Below is a small trained network, with its code and all its weights. Each question gives an input and a class and asks what happens when units are switched off, that is, made to give their printed mean instead of their output.

import numpy as np


def w(rows, s, z=0):
    codes = np.array(rows[::2]) - 128.0
    scale = np.full(codes.shape[1], s)
    scale[-1] = z or s
    return codes * scale


def f(y):
    return y / 2 * (1 + np.tanh(0.7978845608 * (y + 0.044715 * y**3)))


def log_softmax(a):
    a = a - a.max(-1, keepdims=True)
    return a - np.log(np.exp(a).sum(-1, keepdims=True))


def net(x, mask):
    res = np.array(x, float).reshape(1, 4) / 4 @ E
    y = f(res @ A[0][:, :-1].T + A[0][:, -1])
    res = res + np.where(mask, y, B[0][:, -1]) @ B[0][:, :-1]
    return log_softmax(res[-1] @ U[:, :-1].T + U[:, -1])


A, B = {}, {}
E = w([
[66,48,146,174,99,152,207],'x0',
[62,123,13,81,135,132,131],'x1',
[165,36,81,167,144,100,34],'x2',
[161,67,178,1,154,148,137],'x3',
],0.0082)
A[0] = w([
[104,161,42,86,119,125,123,102],'neuron 0',
[87,30,148,194,125,130,213,79],'neuron 1',
[77,112,32,91,142,129,134,97],'neuron 2',
[157,82,152,58,125,116,141,91],'neuron 3',
[135,123,123,126,135,121,124,249],'neuron 4',
[140,213,66,223,114,126,115,97],'neuron 5',
[134,113,137,76,131,150,108,102],'neuron 6',
[163,205,105,99,142,126,70,85],'neuron 7',
[173,27,84,178,131,113,22,76],'neuron 8',
[155,83,151,14,136,123,122,110],'neuron 9',
[167,186,151,124,117,121,75,118],'neuron 10',
[122,173,141,125,140,130,180,99],'neuron 11',
[100,248,156,92,115,129,199,82],'neuron 12',
[109,179,113,199,121,108,121,89],'neuron 13',
[149,173,116,118,154,122,103,101],'neuron 14',
[176,193,105,104,130,116,68,121],'neuron 15',
[106,150,121,173,147,128,114,156],'neuron 16',
[134,128,125,146,144,144,140,97],'neuron 17',
[193,139,251,199,132,120,103,91],'neuron 18',
],0.019,0.014)
B[0] = w([
[210,68,81,139,124,91,133,193],'neuron 0',
[13,98,103,122,39,110,125,221],'neuron 1',
[212,56,89,142,121,88,128,209],'neuron 2',
[105,86,169,149,184,132,123,185],'neuron 3',
[187,246,204,102,60,92,138,236],'neuron 4',
[121,98,235,147,175,151,128,216],'neuron 5',
[113,94,155,146,146,147,135,160],'neuron 6',
[53,93,105,122,74,129,135,185],'neuron 7',
[91,195,34,118,243,168,126,247],'neuron 8',
[114,107,223,140,162,151,126,228],'neuron 9',
[80,100,95,126,79,128,129,181],'neuron 10',
[116,145,82,127,177,146,114,167],'neuron 11',
[107,199,46,119,221,151,120,226],'neuron 12',
[112,85,189,135,176,149,119,179],'neuron 13',
[82,103,103,144,101,147,127,155],'neuron 14',
[71,144,121,121,50,99,131,200],'neuron 15',
[140,135,198,104,124,135,135,174],'neuron 16',
[107,93,112,142,135,133,96,121],'neuron 17',
[252,54,82,137,128,78,134,230],'neuron 18',
],0.034,0.015)
U = w([
[114,74,196,185,154,136,146,111],'0',
[121,168,35,140,170,134,142,177],'1',
[213,39,55,177,96,67,159,110],'2',
[47,84,78,150,34,100,155,194],'3',
[199,228,159,116,44,124,157,253],'4',
[185,115,78,157,46,254,119,33],'5',
[165,127,74,193,50,223,92,32],'6',
],0.0081,0.0043)

Each question gives the input, the list of numbers given to net, and the class t.
The units are the neurons (one row each of A and B). Each row of codes is followed by its name. A weight is (code - 128) times the scale printed after its matrix; where a second scale follows, it is the last column's (A, B and U).
mask holds one flag per neuron, in row order. A switched-off neuron (its flag False) gives its mean, the last column of its row in B, instead of its output. The means were averaged over made-up inputs and are rounded, as every weight is.
A unit's drop is (log p(t) with every unit on - log p(t) with that unit switched off) / (log p(t) with every unit on - log p(t) with every unit switched off).
The circuit of an input: a set's keep is (log p(t) with only the set's units on - log p(t) with every unit switched off) / (log p(t) with every unit on - log p(t) with every unit switched off). Starting from the 12 units with the biggest drops (on a tie, the unit counted first), units are removed one at a time, each time the one whose removal leaves the highest keep (on an exact tie, the one counted first), for as long as the keep stays at least 0.8.
circuit, biggest first: the units of the circuit, biggest drop first
most important unit: the unit with the biggest drop
k most important neurons: the k neurons with the biggest drops, biggest first
drop of u: that unit's drop, to one decimal
input [4,-5,-1,3], class 2: circuit, biggest first : neuron 18
input [8,-6,8,-4], class 1: 3 most important neurons : neuron 8; neuron 15; neuron 7
input [-6,-3,6,-7], class 0: 2 most important neurons : neuron 5; neuron 13
input [-3,2,-1,-2], class 4: 2 most important neurons : neuron 1; neuron 18
input [-6,-7,-7,0], class 1: 2 most important neurons : neuron 12; neuron 2
input [-6,3,-6,-6], class 0: 2 most important neurons : neuron 5; neuron 8
input [8,4,6,5], class 3: 2 most important neurons : neuron 1; neuron 12
input [-1,-8,-8,-3], class 1: 3 most important neurons : neuron 12; neuron 2; neuron 11
input [-4,5,-1,0], class 2: 2 most important neurons : neuron 0; neuron 1
input [6,-5,0,-5], class 3: 2 most important neurons : neuron 1; neuron 9
input [5,-5,-5,1], class 1: 4 most important neurons : neuron 12; neuron 2; neuron 0; neuron 11
input [4,1,-8,6], class 1: 2 most important neurons : neuron 12; neuron 5
input [-8,8,7,-5], class 2: 4 most important neurons : neuron 0; neuron 2; neuron 1; neuron 12
input [2,4,-1,-2], class 2: most important unit : neuron 2
input [8,3,-2,-7], class 3: 2 most important neurons : neuron 1; neuron 9
input [6,6,2,-7], class 0: 2 most important neurons : neuron 5; neuron 18
input [-1,-2,5,1], class 1: drop of neuron 8 : 4.3
input [5,-2,-4,3], class 3: drop of neuron 1 : 1.3
input [-6,0,2,0], class 3: drop of neuron 18 : 0.0
input [-6,8,2,2], class 2: most important unit : neuron 0
input [-1,-4,3,-1], class 2: drop of neuron 18 : 8.0
